Below is a small trained network, with its code and all its weights. Each question gives an input and a class and asks what happens when units are switched off, that is, made to give their printed mean instead of their output.

import numpy as np


def w(rows, s, z=0):
    codes = np.array(rows[::2]) - 128.0
    scale = np.full(codes.shape[1], s)
    scale[-1] = z or s
    return codes * scale


def norm(h):
    return h / np.sqrt((h * h).mean(-1, keepdims=True) + 1e-5)


def f(y):
    return np.maximum(y, 0)


def log_softmax(a):
    a = a - a.max(-1, keepdims=True)
    return a - np.log(np.exp(a).sum(-1, keepdims=True))


def net(x, mask):
    res = np.array(x, float).reshape(1, 6) / 4 @ E
    u = 0
    for l in range(2):
        y = f(norm(res) @ A[l][:, :-1].T + A[l][:, -1])
        res = res + np.where(mask[u : u + 3], y, B[l][:, -1]) @ B[l][:, :-1]
        u += 3
    return log_softmax(norm(res)[-1] @ U[:, :-1].T + U[:, -1])


A, B = {}, {}
E = w([
[161,32,39,30],'x0',
[85,182,76,175],'x1',
[1,181,82,43],'x2',
[162,175,229,117],'x3',
[172,32,66,47],'x4',
[167,131,131,77],'x5',
],0.0059)
A[0] = w([
[221,127,231,139,2],'0.n1',
[96,174,145,254,78],'0.n2',
[29,195,181,104,70],'0.n3',
],0.018,0.0043)
B[0] = w([
[160,100,230,33,222],'0.n1',
[248,203,16,171,249],'0.n2',
[18,95,168,190,218],'0.n3',
],0.017,0.012)
A[1] = w([
[121,69,90,67,205],'1.n1',
[158,131,252,87,43],'1.n2',
[21,123,163,199,4],'1.n3',
],0.02,0.0027)
B[1] = w([
[86,97,71,104,235],'1.n1',
[196,71,254,87,255],'1.n2',
[31,163,197,144,242],'1.n3',
],0.021,0.0089)
U = w([
[189,71,223,89,203],'0',
[64,32,11,87,179],'1',
[208,204,35,225,153],'2',
[3,161,181,203,181],'3',
[115,87,175,131,3],'4',
],0.014,0.0047)

Each question gives the input, the list of numbers given to net, and the class t.
The units are the neurons (one row each of A and B). Each row of codes is followed by its name. A weight is (code - 128) times the scale printed after its matrix; where a second scale follows, it is the last column's (A, B and U).
mask holds one flag per neuron, layer by layer. A switched-off neuron (its flag False) gives its mean, the last column of its row in B, instead of its output. The means were averaged over made-up inputs and are rounded, as every weight is.
A unit's drop is (log p(t) with every unit on - log p(t) with that unit switched off) / (log p(t) with every unit on - log p(t) with every unit switched off).
k most important neurons: the k neurons with the biggest drops, biggest first
top k neurons in layer l: the k neurons of layer l with the biggest drops, biggest first
drop when u is switched off: that unit's drop, to one decimal
input [1,-5,6,-1,0,3], class 3: most important neuron	(0.n2)
input [4,6,-2,-2,8,1], class 1: 3 most important neurons	(0.n2, 0.n1, 0.n3)
input [-6,-3,7,-7,8,7], class 1: 3 most important neurons	(0.n3, 0.n1, 0.n2)
input [3,-8,-2,-6,1,0], class 1: 3 most important neurons	(0.n1, 0.n3, 0.n2)
input [1,-4,3,-4,2,2], class 1: 3 most important neurons	(0.n1, 0.n3, 0.n2)
input [2,2,-7,-8,8,6], class 1: top 2 neurons in layer 0	(0.n2, 0.n1)
input [6,6,-7,-1,4,-2], class 1: 3 most important neurons	(0.n1, 0.n2, 0.n3)
input [7,3,-1,4,2,0], class 1: top 2 neurons in layer 0	(0.n1, 0.n3)
input [7,4,-6,0,-4,-3], class 2: top 2 neurons in layer 0	(0.n1, 0.n3)
input [8,-8,-6,-1,7,-6], class 1: top 2 neurons in layer 1	(1.n1, 1.n2)
input [-5,5,-6,-4,6,4], class 2: 2 most important neurons	(1.n2, 0.n1)
input [5,-6,-2,-6,6,8], class 1: 2 most important neurons	(0.n1, 0.n2)
input [8,5,-2,4,3,-5], class 1: 2 most important neurons	(0.n1, 0.n3)
input [-3,4,-7,7,-2,-6], class 2: most important neuron	(0.n2)
input [-3,6,-6,-4,-1,-5], class 2: drop when 0.n2 is switched off	0.0
input [2,8,-5,1,6,3], class 1: drop when 0.n3 is switched off	0.7
input [0,8,0,2,0,3], class 2: drop when 0.n2 is switched off	0.6
